Here is a tiny trained network, its code and every weight. The questions are about switching its units off for an input and a class, where a switched-off unit gives its printed mean instead of its output.

import numpy as np


def w(rows, s, z=0):
    codes = np.array(rows[::2]) - 128.0
    scale = np.full(codes.shape[1], s)
    scale[-1] = z or s
    return codes * scale


def f(y):
    return np.maximum(y, 0)


def log_softmax(a):
    a = a - a.max(-1, keepdims=True)
    return a - np.log(np.exp(a).sum(-1, keepdims=True))


def net(x, mask):
    res = np.array(x, float).reshape(1, 3) / 4 @ E
    y = f(res @ A[0][:, :-1].T + A[0][:, -1])
    res = res + np.where(mask, y, B[0][:, -1]) @ B[0][:, :-1]
    return log_softmax(res[-1] @ U[:, :-1].T + U[:, -1])


A, B = {}, {}
E = w([
[244,226,232,168,188,110,125],'x0',
[125,120,198,206,49,139,9],'x1',
[81,116,196,243,142,19,179],'x2',
],0.012)
A[0] = w([
[77,90,97,152,69,149,147,78],'neuron 0',
[157,118,77,142,122,124,209,126],'neuron 1',
[82,130,144,186,118,34,196,99],'neuron 2',
[85,111,123,179,147,47,137,112],'neuron 3',
[102,71,139,146,113,88,155,103],'neuron 4',
[106,136,152,70,153,134,86,123],'neuron 5',
[110,109,196,153,95,161,64,80],'neuron 6',
[167,162,117,61,111,213,87,117],'neuron 7',
[110,132,93,116,205,145,234,89],'neuron 8',
[192,88,71,117,140,63,142,217],'neuron 9',
[122,135,143,194,38,154,29,123],'neuron 10',
[151,88,160,155,72,135,64,76],'neuron 11',
[192,180,169,154,157,166,110,92],'neuron 12',
[36,52,53,137,37,121,118,116],'neuron 13',
[112,91,103,116,87,101,127,115],'neuron 14',
[146,108,124,137,92,112,132,255],'neuron 15',
[141,146,103,91,122,174,119,135],'neuron 16',
[208,130,88,99,63,153,111,85],'neuron 17',
[205,119,82,77,150,175,98,82],'neuron 18',
[44,44,101,91,53,103,142,100],'neuron 19',
[168,162,158,124,152,102,117,133],'neuron 20',
[183,141,81,97,83,160,97,91],'neuron 21',
[148,139,118,98,117,158,111,219],'neuron 22',
[99,152,155,114,112,144,147,117],'neuron 23',
[165,161,91,94,171,108,210,102],'neuron 24',
[147,101,126,89,170,113,168,102],'neuron 25',
[113,128,133,179,120,65,180,128],'neuron 26',
[179,182,156,140,126,100,97,89],'neuron 27',
[226,177,169,120,185,111,121,126],'neuron 28',
[254,232,190,146,135,92,130,84],'neuron 29',
[132,114,169,155,57,108,14,123],'neuron 30',
[108,133,114,90,192,119,209,97],'neuron 31',
[106,107,221,163,88,32,202,87],'neuron 32',
[162,91,115,129,161,221,96,72],'neuron 33',
],0.013,0.018)
B[0] = w([
[134,120,166,87,146,112,63,173],'neuron 0',
[102,161,117,132,127,127,127,175],'neuron 1',
[146,112,124,164,85,166,80,219],'neuron 2',
[165,84,118,177,100,142,115,195],'neuron 3',
[126,86,133,142,123,146,103,165],'neuron 4',
[116,114,136,156,125,147,126,156],'neuron 5',
[108,147,96,131,150,118,106,183],'neuron 6',
[140,98,125,169,88,145,95,225],'neuron 7',
[74,156,79,143,171,108,110,200],'neuron 8',
[108,162,131,140,106,121,192,211],'neuron 9',
[90,175,68,148,149,65,148,238],'neuron 10',
[121,159,59,133,176,98,65,180],'neuron 11',
[100,103,156,103,128,123,120,190],'neuron 12',
[109,110,193,65,152,124,125,253],'neuron 13',
[128,122,165,114,143,120,126,166],'neuron 14',
[124,175,156,143,90,133,254,243],'neuron 15',
[137,148,156,165,105,136,106,187],'neuron 16',
[146,96,121,163,115,145,77,178],'neuron 17',
[140,118,130,168,108,147,60,192],'neuron 18',
[109,103,174,68,134,133,119,223],'neuron 19',
[111,120,150,96,112,127,139,183],'neuron 20',
[130,94,125,161,101,164,74,184],'neuron 21',
[139,138,150,162,96,126,197,222],'neuron 22',
[136,127,133,134,121,94,136,128],'neuron 23',
[73,156,98,128,143,78,93,195],'neuron 24',
[105,144,94,137,150,95,102,162],'neuron 25',
[134,123,144,174,108,161,114,201],'neuron 26',
[120,111,141,72,148,120,116,176],'neuron 27',
[108,118,171,85,125,129,125,223],'neuron 28',
[107,97,169,75,154,138,118,245],'neuron 29',
[92,188,81,144,167,90,139,231],'neuron 30',
[73,170,80,137,156,102,77,190],'neuron 31',
[138,89,115,162,82,165,85,223],'neuron 32',
[143,97,128,156,116,140,43,167],'neuron 33',
],0.014,0.02)
U = w([
[77,159,72,135,168,105,121,134],'0',
[105,82,192,50,153,146,120,121],'1',
[141,73,129,194,102,182,98,98],'2',
[128,158,158,156,103,141,247,245],'3',
[172,106,120,118,131,133,169,106],'4',
[135,112,88,87,204,143,119,102],'5',
[139,132,88,125,160,155,188,100],'6',
],0.015,0.011)

Each question gives the input, the list of numbers given to net, and the class t.
The units are the neurons (one row each of A and B). Each row of codes is followed by its name. A weight is (code - 128) times the scale printed after its matrix; where a second scale follows, it is the last column's (A, B and U).
mask holds one flag per neuron, in row order. A switched-off neuron (its flag False) gives its mean, the last column of its row in B, instead of its output. The means were averaged over made-up inputs and are rounded, as every weight is.
A unit's drop is (log p(t) with every unit on - log p(t) with that unit switched off) / (log p(t) with every unit on - log p(t) with every unit switched off).
The circuit of an input: a set's keep is (log p(t) with only the set's units on - log p(t) with every unit switched off) / (log p(t) with every unit on - log p(t) with every unit switched off). Starting from the 12 units with the biggest drops (on a tie, the unit counted first), units are removed one at a time, each time the one whose removal leaves the highest keep (on an exact tie, the one counted first), for as long as the keep stays at least 0.8.
units of the circuit, in order: the units of the circuit, biggest drop first
most important unit: the unit with the biggest drop
k most important neurons: the k neurons with the biggest drops, biggest first
drop of u: that unit's drop, to one decimal
input [-8,7,-4], class 1: 2 most important neurons	[neuron 13; neuron 19]
input [7,-3,-8], class 2: most important unit	neuron 7
input [-6,-2,-7], class 2: 2 most important neurons	[neuron 7; neuron 18]
input [8,8,5], class 0: 2 most important neurons	[neuron 30; neuron 10]
input [-6,-5,1], class 1: 4 most important neurons	[neuron 13; neuron 19; neuron 10; neuron 30]
input [-6,5,0], class 1: 2 most important neurons	[neuron 13; neuron 19]
input [5,3,5], class 1: 2 most important neurons	[neuron 29; neuron 27]
input [3,2,-3], class 3: 2 most important neurons	[neuron 13; neuron 19]
input [-3,-5,6], class 2: 2 most important neurons	[neuron 2; neuron 10]
input [-4,-1,4], class 1: 3 most important neurons	[neuron 13; neuron 19; neuron 7]
input [-6,0,8], class 2: 3 most important neurons	[neuron 2; neuron 3; neuron 32]
input [-8,-6,-7], class 1: 2 most important neurons	[neuron 13; neuron 19]
input [6,1,-5], class 1: drop of neuron 29	0.2
input [8,6,4], class 1: units of the circuit, in order	[neuron 29]
input [-1,5,4], class 0: drop of neuron 10	0.1
input [8,6,5], class 1: drop of neuron 29	1.6
